Look-ups in named tables: a row name and a column name give one cell, copied from the table.

retanip
         fidobe  gubuvos   pom  bamufi  bifus
duken      5489     5599  9337    4477   5429
bot        5771     4991  4097    6345   6690
telabek    3817     5894  7680    5844   5667
bil        4164     5626  7565    9053   7079
veba       4587     2744  6285    5696   5259
ponir      2066     5429  5405    6983   2827
visipe     6077     3901  7682    5368   6413
pip        5095     6433  7206    5486   8639
kurimal    5901     6968  2973    6820   2940
fik        5463     6859  6317    6367   7864
tel        3822     3627  6681    6831   3027
gedefuz    4931     5818  4907    5524   4585

bot, pom -> 4097
duken, bamufi -> 4477
ponir, pom -> 5405
bot, bifus -> 6690
visipe, bamufi -> 5368
ponir, bifus -> 2827
veba, gubuvos -> 2744
kurimal, gubuvos -> 6968
bil, bifus -> 7079
Row with the largest bifus: pip

vapa
cols = sudiso, mag, fatik, res, kisi, tufiver, safulu, kubik, ruf, dol
nefotep: [5.6, 34.8, 12.3, -25.5, 31.4, -54.6, -59.3, -52.6, -3.5, -41.5]
dekup: [44.3, 4.3, -40.2, 4.3, 17.5, -7.8, 22.9, -14.2, -42.9, -66.5]
lobabos: [13.6, 36.1, 2.5, -32.4, 31.9, -51.4, -66.9, -54.1, -1.1, -45.9]
gunas: [41.2, 0.1, -39.6, 18.5, 36.8, -4.1, 18.6, 15.3, -31.1, -94.2]
zozugi: [11.7, 27.8, 6.7, -28.7, 27.5, -45.2, -56.5, -59.9, -2.5, -44.7]
zamit: [33.6, 3.4, -44.7, 21.1, 49.7, 0.8, 16.2, 17.9, -34.3, -87.6]
vafarof: [34.4, 7.2, -37.6, -2.0, 20.9, -0.2, 28.0, -14.5, -46.8, -73.7]
vaki: [18.3, 33.0, 7.5, -32.1, 29.5, -53.5, -62.4, -54.0, -3.7, -48.4]
pimu: [65.2, 19.1, -51.7, -5.4, 35.9, 3.7, 1.7, 7.3, -49.2, -64.2]
dil: [43.8, 17.9, -34.9, 6.9, 18.3, 15.0, 7.3, -9.3, -47.0, -38.5]
pavud: [8.7, 22.7, -5.3, -33.2, 18.5, -89.6, -62.9, -48.4, -23.6, -43.2]
mepevap: [48.8, 18.6, -44.3, 7.7, 22.9, 9.3, 7.0, -14.0, -52.1, -38.1]

What is the kisi of dekup in vapa?
17.5
What is the kisi of zamit in vapa?
49.7
What is the sudiso of pavud in vapa?
8.7
What is the fatik of vaki in vapa?
7.5
What is the ruf of vafarof in vapa?
-46.8
What is the tufiver of vafarof in vapa?
-0.2
What is the kubik of mepevap in vapa?
-14.0
What is the tufiver of nefotep in vapa?
-54.6
What is the sudiso of dekup in vapa?
44.3
What is the res of pavud in vapa?
-33.2
Which row has the largest dol? mepevap

peb:
,sop,detad,bifugag,pudav,fek,dekin
kom,107,136,214,136,71,25
rasubu,116,105,88,104,127,136
bak,218,169,234,35,158,249
firuri,117,100,63,91,143,168
zaba,109,126,157,129,89,75
bigem,112,117,133,120,103,97
lobanaz,66,130,116,128,136,20

detad of kom is 136
dekin of bak is 249
dekin of rasubu is 136
sop of kom is 107
detad of bigem is 117
sop of rasubu is 116
sop of firuri is 117
fek of rasubu is 127
pudav of lobanaz is 128
sop of bigem is 112
fek of bak is 158
bifugag of bigem is 133
bifugag of rasubu is 88
sop of zaba is 109
bifugag of firuri is 63
detad of zaba is 126
detad of bak is 169
fek of bigem is 103
pudav of firuri is 91
pudav of bak is 35

kufik =
,zala,zufulo,mur,sopelo
tumad,33061,51621,87480,85494
pez,40207,29245,81526,22297
rumese,33441,46381,76089,16616

zufulo of tumad = 51621
zala of rumese = 33441
mur of pez = 81526
zufulo of rumese = 46381
sopelo of pez = 22297
zufulo of pez = 29245
sopelo of tumad = 85494
sopelo of rumese = 16616
mur of tumad = 87480
mur of rumese = 76089
zala of tumad = 33061
zala of pez = 40207

pamek =
	gagu	duli	dul	gibu	fup	dosubot	napuru	tepuzo	neb
bire	52.98	36.47	27.53	81.15	84.31	44.59	28.43	30.96	92.95
gotafed	12.74	86.18	82.93	11.38	78.86	30.12	40.34	34.08	74.87
pitab	74.84	89.62	57.80	84.56	18.48	29.38	29.65	14.74	87.58
retig	12.81	20.13	85.19	49.20	92.86	66.77	18.04	36.52	38.38
nimom	40.21	5.03	86.90	86.06	9.84	9.53	5.55	92.92	92.09
zamuto	42.41	8.76	92.89	57.46	48.75	16.17	60.82	29.24	85.72
golese	21.69	19.21	34.92	36.83	60.66	56.34	36.00	34.65	88.49
pesure	66.43	11.12	79.07	40.25	31.09	33.97	59.33	90.82	88.13
nisuvos	8.91	5.14	93.64	74.01	20.34	9.49	63.68	79.57	12.99
fim	35.15	7.86	78.55	18.71	20.32	68.55	67.80	27.58	27.56
nozi	81.13	7.93	16.38	81.50	70.33	16.85	22.83	65.66	10.84
zavogob	43.55	22.26	79.90	94.53	75.04	79.15	30.94	60.27	21.18

What is the gagu of gotafed in pamek?
12.74
What is the dul of pesure in pamek?
79.07
What is the dul of zavogob in pamek?
79.90
What is the dosubot of pesure in pamek?
33.97
What is the gagu of nisuvos in pamek?
8.91
What is the dul of pitab in pamek?
57.80
What is the napuru of fim in pamek?
67.80
What is the neb of zavogob in pamek?
21.18
What is the duli of zamuto in pamek?
8.76
What is the duli of gotafed in pamek?
86.18

